Here is a tiny trained network, its code and every weight. The questions are about switching its units off for an input and a class, where a switched-off unit gives its printed mean instead of its output.

import numpy as np


def w(rows, s, z=0):
    codes = np.array(rows[::2]) - 128.0
    scale = np.full(codes.shape[1], s)
    scale[-1] = z or s
    return codes * scale


def f(y):
    return np.maximum(y, 0)


def log_softmax(a):
    a = a - a.max(-1, keepdims=True)
    return a - np.log(np.exp(a).sum(-1, keepdims=True))


def net(x, mask):
    res = np.array(x, float).reshape(1, 5) / 4 @ E
    y = f(res @ A[0][:, :-1].T + A[0][:, -1])
    res = res + np.where(mask, y, B[0][:, -1]) @ B[0][:, :-1]
    return log_softmax(res[-1] @ U[:, :-1].T + U[:, -1])


A, B = {}, {}
E = w([
[126,126,128],'x0',
[136,2,74],'x1',
[228,107,191],'x2',
[203,177,44],'x3',
[128,128,128],'x4',
],0.0077)
A[0] = w([
[160,103,74,75],'neuron 0',
[112,51,95,76],'neuron 1',
[142,127,103,97],'neuron 2',
[114,172,123,81],'neuron 3',
[111,136,97,73],'neuron 4',
[144,153,78,161],'neuron 5',
[115,108,148,72],'neuron 6',
[159,118,146,105],'neuron 7',
[91,171,109,101],'neuron 8',
[99,135,191,114],'neuron 9',
[150,123,104,129],'neuron 10',
[120,125,147,223],'neuron 11',
[179,250,80,122],'neuron 12',
[130,104,111,86],'neuron 13',
[170,88,157,165],'neuron 14',
[113,119,106,134],'neuron 15',
[137,104,113,75],'neuron 16',
[110,121,173,45],'neuron 17',
[162,85,164,117],'neuron 18',
[126,196,163,85],'neuron 19',
[76,130,102,209],'neuron 20',
[169,127,140,196],'neuron 21',
[144,73,125,104],'neuron 22',
[95,127,160,184],'neuron 23',
[101,119,115,102],'neuron 24',
[93,155,118,170],'neuron 25',
[124,95,172,131],'neuron 26',
[205,143,94,129],'neuron 27',
[142,198,174,69],'neuron 28',
[104,106,97,98],'neuron 29',
[142,84,92,78],'neuron 30',
[160,123,152,255],'neuron 31',
[69,177,121,125],'neuron 32',
[149,141,145,120],'neuron 33',
[110,109,97,99],'neuron 34',
[161,74,117,119],'neuron 35',
[90,108,73,154],'neuron 36',
[146,119,169,168],'neuron 37',
[156,135,104,196],'neuron 38',
[179,144,195,130],'neuron 39',
[124,102,108,75],'neuron 40',
[136,134,140,127],'neuron 41',
[113,137,87,165],'neuron 42',
[92,64,158,125],'neuron 43',
[74,125,127,131],'neuron 44',
[155,106,66,93],'neuron 45',
[115,128,131,235],'neuron 46',
[151,36,98,80],'neuron 47',
],0.017,0.0054)
B[0] = w([
[66,110,157,165],'neuron 0',
[96,221,171,186],'neuron 1',
[82,94,127,142],'neuron 2',
[100,197,117,161],'neuron 3',
[162,144,124,144],'neuron 4',
[80,103,63,184],'neuron 5',
[106,134,98,138],'neuron 6',
[121,151,101,148],'neuron 7',
[183,152,155,176],'neuron 8',
[39,102,83,175],'neuron 9',
[109,119,91,152],'neuron 10',
[137,110,2,174],'neuron 11',
[59,84,131,251],'neuron 12',
[64,207,169,143],'neuron 13',
[148,180,71,178],'neuron 14',
[202,162,104,150],'neuron 15',
[118,137,170,141],'neuron 16',
[68,98,93,146],'neuron 17',
[194,161,102,167],'neuron 18',
[94,205,153,193],'neuron 19',
[201,166,99,199],'neuron 20',
[158,163,55,176],'neuron 21',
[105,203,163,166],'neuron 22',
[103,80,50,178],'neuron 23',
[146,180,118,146],'neuron 24',
[188,115,112,181],'neuron 25',
[103,135,69,163],'neuron 26',
[86,99,83,192],'neuron 27',
[45,239,193,193],'neuron 28',
[165,196,143,154],'neuron 29',
[89,185,145,164],'neuron 30',
[177,138,81,192],'neuron 31',
[154,186,126,196],'neuron 32',
[153,155,143,148],'neuron 33',
[161,186,146,152],'neuron 34',
[118,213,136,173],'neuron 35',
[184,149,95,186],'neuron 36',
[173,142,36,165],'neuron 37',
[69,89,45,177],'neuron 38',
[139,168,103,186],'neuron 39',
[138,189,219,144],'neuron 40',
[166,143,135,139],'neuron 41',
[163,126,83,173],'neuron 42',
[42,106,57,181],'neuron 43',
[187,163,102,172],'neuron 44',
[62,141,127,171],'neuron 45',
[162,99,23,182],'neuron 46',
[73,230,201,197],'neuron 47',
],0.0055,0.011)
U = w([
[128,149,103,238],'0',
[82,195,182,92],'1',
[136,143,101,231],'2',
[53,113,77,21],'3',
[209,186,99,2],'4',
[174,81,124,166],'5',
[158,7,245,10],'6',
],0.016,0.0082)

Each question gives the input, the list of numbers given to net, and the class t.
The units are the neurons (one row each of A and B). Each row of codes is followed by its name. A weight is (code - 128) times the scale printed after its matrix; where a second scale follows, it is the last column's (A, B and U).
mask holds one flag per neuron, in row order. A switched-off neuron (its flag False) gives its mean, the last column of its row in B, instead of its output. The means were averaged over made-up inputs and are rounded, as every weight is.
A unit's drop is (log p(t) with every unit on - log p(t) with that unit switched off) / (log p(t) with every unit on - log p(t) with every unit switched off).
The circuit of an input: a set's keep is (log p(t) with only the set's units on - log p(t) with every unit switched off) / (log p(t) with every unit on - log p(t) with every unit switched off). Starting from the 12 units with the biggest drops (on a tie, the unit counted first), units are removed one at a time, each time the one whose removal leaves the highest keep (on an exact tie, the one counted first), for as long as the keep stays at least 0.8.
circuit, biggest first: the units of the circuit, biggest drop first
most important unit: the unit with the biggest drop
k most important neurons: the k neurons with the biggest drops, biggest first
drop of u: that unit's drop, to one decimal
input [3,-4,0,-8,-3], class 3: circuit, biggest first -> [neuron 9; neuron 23]
input [-2,2,8,8,-1], class 3: most important unit -> neuron 27
input [2,4,8,-4,7], class 4: 3 most important neurons -> [neuron 18; neuron 12; neuron 14]
input [-5,7,-6,1,-6], class 1: 2 most important neurons -> [neuron 47; neuron 1]
input [4,-2,-8,6,6], class 4: circuit, biggest first -> [neuron 20; neuron 8]
input [0,6,-2,-6,6], class 1: 3 most important neurons -> [neuron 47; neuron 1; neuron 22]
input [-2,7,-8,1,-4], class 4: circuit, biggest first -> [neuron 36; neuron 20; neuron 12]
input [5,8,0,-7,-7], class 1: circuit, biggest first -> [neuron 47; neuron 1]
input [-7,-5,5,5,1], class 0: 2 most important neurons -> [neuron 12; neuron 47]
input [0,0,0,-6,3], class 3: 2 most important neurons -> [neuron 43; neuron 9]
input [-4,-8,2,5,-4], class 1: 3 most important neurons -> [neuron 28; neuron 19; neuron 12]
input [4,3,5,6,5], class 3: 2 most important neurons -> [neuron 27; neuron 38]
input [-3,8,-8,1,4], class 1: 2 most important neurons -> [neuron 47; neuron 1]
input [-7,-5,-2,8,2], class 3: most important neuron -> [neuron 12]
input [-3,6,7,8,6], class 3: drop of neuron 0 -> 0.2
input [2,3,6,-3,-3], class 4: drop of neuron 12 -> 0.4
input [5,2,5,7,-1], class 3: drop of neuron 27 -> 0.2
input [-5,7,-3,1,-6], class 1: drop of neuron 47 -> 0.1
